Below are the code and all the weights of a small trained network. Each question names an input and a class and asks about switching units off, where a switched-off unit gives its printed mean instead of its output.

import numpy as np


def w(rows, s, z=0):
    codes = np.array(rows[::2]) - 128.0
    scale = np.full(codes.shape[1], s)
    scale[-1] = z or s
    return codes * scale


def f(y):
    return y / 2 * (1 + np.tanh(0.7978845608 * (y + 0.044715 * y**3)))


def log_softmax(a):
    a = a - a.max(-1, keepdims=True)
    return a - np.log(np.exp(a).sum(-1, keepdims=True))


def net(x, mask):
    res = np.array(x, float).reshape(1, 8) / 4 @ E
    y = f(res @ A[0][:, :-1].T + A[0][:, -1])
    res = res + np.where(mask, y, B[0][:, -1]) @ B[0][:, :-1]
    return log_softmax(res[-1] @ U[:, :-1].T + U[:, -1])


A, B = {}, {}
E = w([
[129,127,128,127,128,128,129,130],'x0',
[128,145,125,130,8,151,130,127],'x1',
[234,145,246,129,128,123,126,133],'x2',
[128,127,128,128,128,128,128,129],'x3',
[129,128,128,127,128,128,128,129],'x4',
[129,127,128,127,128,128,128,128],'x5',
[131,128,128,27,128,120,218,46],'x6',
[129,128,129,129,129,127,128,129],'x7',
],0.015)
A[0] = w([
[145,132,144,141,126,129,114,138,142],'neuron 0',
[148,132,147,104,127,123,151,109,106],'neuron 1',
[108,123,108,107,129,127,150,105,128],'neuron 2',
[113,125,112,113,129,127,143,113,127],'neuron 3',
[116,125,117,116,132,127,139,117,135],'neuron 4',
[113,125,113,113,129,127,143,113,127],'neuron 5',
[128,124,128,128,169,122,128,128,170],'neuron 6',
[146,133,148,145,128,128,112,143,128],'neuron 7',
[99,120,100,147,127,134,110,146,170],'neuron 8',
[129,131,129,129,108,132,127,128,135],'neuron 9',
[103,121,105,149,127,133,108,148,166],'neuron 10',
[148,132,147,106,128,123,149,110,108],'neuron 11',
[147,132,146,110,127,124,145,114,114],'neuron 12',
[109,125,109,104,129,127,151,107,139],'neuron 13',
[128,132,128,128,99,133,128,128,139],'neuron 14',
[147,133,148,145,129,128,112,142,130],'neuron 15',
[133,128,133,134,131,127,124,132,133],'neuron 16',
[127,141,127,128,7,147,128,127,175],'neuron 17',
[151,136,153,148,128,129,108,146,128],'neuron 18',
[128,118,129,128,245,111,128,129,246],'neuron 19',
[160,135,160,112,126,123,144,115,108],'neuron 20',
[108,124,108,107,129,127,148,107,129],'neuron 21',
[105,123,106,145,128,132,112,144,158],'neuron 22',
[146,132,145,103,128,123,152,108,109],'neuron 23',
[146,133,147,144,128,128,112,142,127],'neuron 24',
],0.019,0.011)
B[0] = w([
[153,129,153,137,123,132,122,156,159],'neuron 0',
[95,151,114,162,140,134,104,93,170],'neuron 1',
[143,95,102,83,115,113,163,137,166],'neuron 2',
[137,103,112,91,118,118,156,135,153],'neuron 3',
[123,113,110,106,127,117,142,119,147],'neuron 4',
[137,104,112,92,117,118,156,136,153],'neuron 5',
[123,112,141,123,146,87,115,127,169],'neuron 6',
[162,113,166,105,116,126,137,164,162],'neuron 7',
[90,162,114,171,147,138,100,83,189],'neuron 8',
[132,139,124,132,119,148,141,130,141],'neuron 9',
[99,159,121,173,145,137,100,95,185],'neuron 10',
[94,153,114,164,144,135,102,94,168],'neuron 11',
[101,151,118,165,142,135,103,102,162],'neuron 12',
[131,104,105,92,120,118,156,120,170],'neuron 13',
[131,138,122,131,115,146,143,128,151],'neuron 14',
[152,118,161,115,120,128,132,156,163],'neuron 15',
[134,126,141,132,129,126,120,136,135],'neuron 16',
[137,162,102,136,82,218,169,129,240],'neuron 17',
[167,111,167,105,114,126,138,169,172],'neuron 18',
[118,97,157,121,180,11,99,126,252],'neuron 19',
[107,162,128,185,142,142,91,112,177],'neuron 20',
[135,105,114,89,118,119,161,131,165],'neuron 21',
[102,152,120,165,141,135,106,96,176],'neuron 22',
[90,151,110,159,144,134,104,86,170],'neuron 23',
[161,114,162,105,117,126,137,162,161],'neuron 24',
],0.012,0.023)
U = w([
[35,144,133,220,211,72,26,52,237],'0',
[67,222,84,254,94,226,109,73,239],'1',
[119,31,104,12,161,49,174,126,37],'2',
[151,104,64,26,40,182,221,124,4],'3',
[232,50,204,89,155,62,90,240,144],'4',
[245,138,179,115,33,192,185,245,27],'5',
],0.0048,0.0011)

Each question gives the input, the list of numbers given to net, and the class t.
The units are the neurons (one row each of A and B). Each row of codes is followed by its name. A weight is (code - 128) times the scale printed after its matrix; where a second scale follows, it is the last column's (A, B and U).
mask holds one flag per neuron, in row order. A switched-off neuron (its flag False) gives its mean, the last column of its row in B, instead of its output. The means were averaged over made-up inputs and are rounded, as every weight is.
A unit's drop is (log p(t) with every unit on - log p(t) with that unit switched off) / (log p(t) with every unit on - log p(t) with every unit switched off).
The circuit of an input: a set's keep is (log p(t) with only the set's units on - log p(t) with every unit switched off) / (log p(t) with every unit on - log p(t) with every unit switched off). Starting from the 12 units with the biggest drops (on a tie, the unit counted first), units are removed one at a time, each time the one whose removal leaves the highest keep (on an exact tie, the one counted first), for as long as the keep stays at least 0.8.
circuit, biggest first: the units of the circuit, biggest drop first
top k neurons: the k neurons with the biggest drops, biggest first
drop when u is switched off: that unit's drop, to one decimal
input [-1,6,0,-6,-5,3,1,-2], class 3: circuit, biggest first : (neuron 10; neuron 20)
input [4,-3,8,0,-4,2,0,8], class 4: circuit, biggest first : (neuron 18)
input [0,-5,0,0,-7,4,2,-2], class 2: top 2 neurons : (neuron 8; neuron 10)
input [0,5,5,8,6,4,0,-6], class 5: top 2 neurons : (neuron 8; neuron 10)
input [-2,6,8,-8,-3,8,0,-2], class 5: top 4 neurons : (neuron 18; neuron 8; neuron 7; neuron 24)
input [-5,-6,5,1,-7,-5,0,-2], class 4: top 2 neurons : (neuron 8; neuron 10)
input [-4,7,0,-5,-3,-8,5,3], class 3: top 2 neurons : (neuron 8; neuron 10)
input [0,1,3,2,-3,2,0,-8], class 5: top 4 neurons : (neuron 19; neuron 8; neuron 10; neuron 22)
input [1,6,1,1,-1,-8,-8,5], class 5: top 3 neurons : (neuron 18; neuron 7; neuron 24)
input [8,3,7,0,-6,-1,8,0], class 1: drop when neuron 19 is switched off : 0.1
input [2,3,-6,1,-3,1,7,5], class 3: drop when neuron 19 is switched off : 0.1
input [7,2,-8,4,5,-8,-6,7], class 1: drop when neuron 19 is switched off : 0.6
input [3,0,-6,2,2,-1,6,6], class 2: drop when neuron 17 is switched off : 0.8
input [-5,2,-3,8,0,3,-1,-8], class 1: circuit, biggest first : (neuron 19)
